Below is a small trained network, with its code and all its weights. Each question gives an input and a class and asks what happens when units are switched off, that is, made to give their printed mean instead of their output.

import numpy as np


def w(rows, s, z=0):
    codes = np.array(rows[::2]) - 128.0
    scale = np.full(codes.shape[1], s)
    scale[-1] = z or s
    return codes * scale


def f(y):
    return y / 2 * (1 + np.tanh(0.7978845608 * (y + 0.044715 * y**3)))


def log_softmax(a):
    a = a - a.max(-1, keepdims=True)
    return a - np.log(np.exp(a).sum(-1, keepdims=True))


def net(x, mask):
    res = np.array(x, float).reshape(1, 3) / 4 @ E
    y = f(res @ A[0][:, :-1].T + A[0][:, -1])
    res = res + np.where(mask, y, B[0][:, -1]) @ B[0][:, :-1]
    return log_softmax(res[-1] @ U[:, :-1].T + U[:, -1])


A, B = {}, {}
E = w([
[127,133,128,126],'x0',
[253,152,152,23],'x1',
[200,100,230,251],'x2',
],0.0074)
A[0] = w([
[194,195,176,85,147],'n0',
[109,97,136,121,61],'n1',
[113,99,215,156,116],'n2',
[118,80,61,108,199],'n3',
[159,78,157,176,190],'n4',
[123,57,35,229,138],'n5',
[94,164,115,90,81],'n6',
[154,70,115,190,90],'n7',
[135,52,174,132,93],'n8',
[152,63,117,129,220],'n9',
[94,85,181,143,133],'n10',
[73,64,123,7,168],'n11',
[213,123,98,82,187],'n12',
[184,184,174,79,84],'n13',
[28,121,128,198,149],'n14',
[108,235,130,124,253],'n15',
[124,105,97,112,84],'n16',
[128,105,29,108,97],'n17',
[176,168,133,175,81],'n18',
[214,108,208,168,165],'n19',
[166,199,167,110,102],'n20',
[215,250,127,87,108],'n21',
],0.013,0.0077)
B[0] = w([
[113,183,49,61,217],'n0',
[87,201,228,105,114],'n1',
[112,71,145,70,183],'n2',
[134,84,96,121,194],'n3',
[99,72,78,98,217],'n4',
[75,145,71,108,201],'n5',
[78,69,229,102,150],'n6',
[92,135,140,73,162],'n7',
[22,113,156,73,146],'n8',
[145,53,25,163,188],'n9',
[136,145,97,114,159],'n10',
[113,52,118,112,237],'n11',
[105,131,67,130,231],'n12',
[3,218,157,129,184],'n13',
[95,211,52,118,228],'n14',
[160,35,57,170,215],'n15',
[110,131,168,111,126],'n16',
[61,66,193,97,169],'n17',
[42,141,185,117,148],'n18',
[74,33,73,112,255],'n19',
[108,163,120,131,159],'n20',
[83,149,91,99,216],'n21',
],0.0069,0.0096)
U = w([
[150,74,56,106,240],'0',
[57,46,173,59,60],'1',
[79,201,84,82,144],'2',
[216,86,75,138,252],'3',
[220,190,179,127,31],'4',
[211,163,159,149,16],'5',
[165,248,186,121,51],'6',
],0.013,0.0035)

Each question gives the input, the list of numbers given to net, and the class t.
The units are the neurons (one row each of A and B). Each row of codes is followed by its name. A weight is (code - 128) times the scale printed after its matrix; where a second scale follows, it is the last column's (A, B and U).
mask holds one flag per neuron, in row order. A switched-off neuron (its flag False) gives its mean, the last column of its row in B, instead of its output. The means were averaged over made-up inputs and are rounded, as every weight is.
A unit's drop is (log p(t) with every unit on - log p(t) with that unit switched off) / (log p(t) with every unit on - log p(t) with every unit switched off).
The circuit of an input: a set's keep is (log p(t) with only the set's units on - log p(t) with every unit switched off) / (log p(t) with every unit on - log p(t) with every unit switched off). Starting from the 12 units with the biggest drops (on a tie, the unit counted first), units are removed one at a time, each time the one whose removal leaves the highest keep (on an exact tie, the one counted first), for as long as the keep stays at least 0.8.
units of the circuit, in order: the units of the circuit, biggest drop first
k most important neurons: the k neurons with the biggest drops, biggest first
drop when u is switched off: that unit's drop, to one decimal
input [-1,-8,5], class 2: units of the circuit, in order => (n14)
input [-1,7,5], class 2: units of the circuit, in order => (n13; n0)
input [-4,1,-7], class 1: units of the circuit, in order => (n17; n6)
input [0,7,4], class 2: units of the circuit, in order => (n13; n0)
input [-5,-8,-8], class 1: 4 most important neurons => (n17; n6; n11; n0)
input [2,4,-7], class 1: 4 most important neurons => (n17; n6; n11; n14)
input [3,6,-8], class 1: units of the circuit, in order => (n17; n6)
input [0,6,3], class 2: 2 most important neurons => (n13; n0)
input [2,5,-6], class 1: 4 most important neurons => (n17; n11; n6; n14)
input [5,8,8], class 1: units of the circuit, in order => (n19; n13)
input [4,-5,4], class 2: 2 most important neurons => (n14; n11)
input [-5,-6,-2], class 2: 2 most important neurons => (n14; n19)
input [-4,6,3], class 2: 3 most important neurons => (n13; n0; n11)
input [7,8,1], class 2: units of the circuit, in order => (n13)
input [-2,-7,-2], class 2: 2 most important neurons => (n14; n19)
input [-3,2,0], class 3: drop when n14 is switched off => 0.1
input [-2,0,0], class 3: drop when n1 is switched off => 0.0
input [2,-1,3], class 3: drop when n4 is switched off => -0.1
input [-4,-2,-6], class 1: drop when n7 is switched off => -0.1
input [-1,-6,-7], class 1: units of the circuit, in order => (n17)
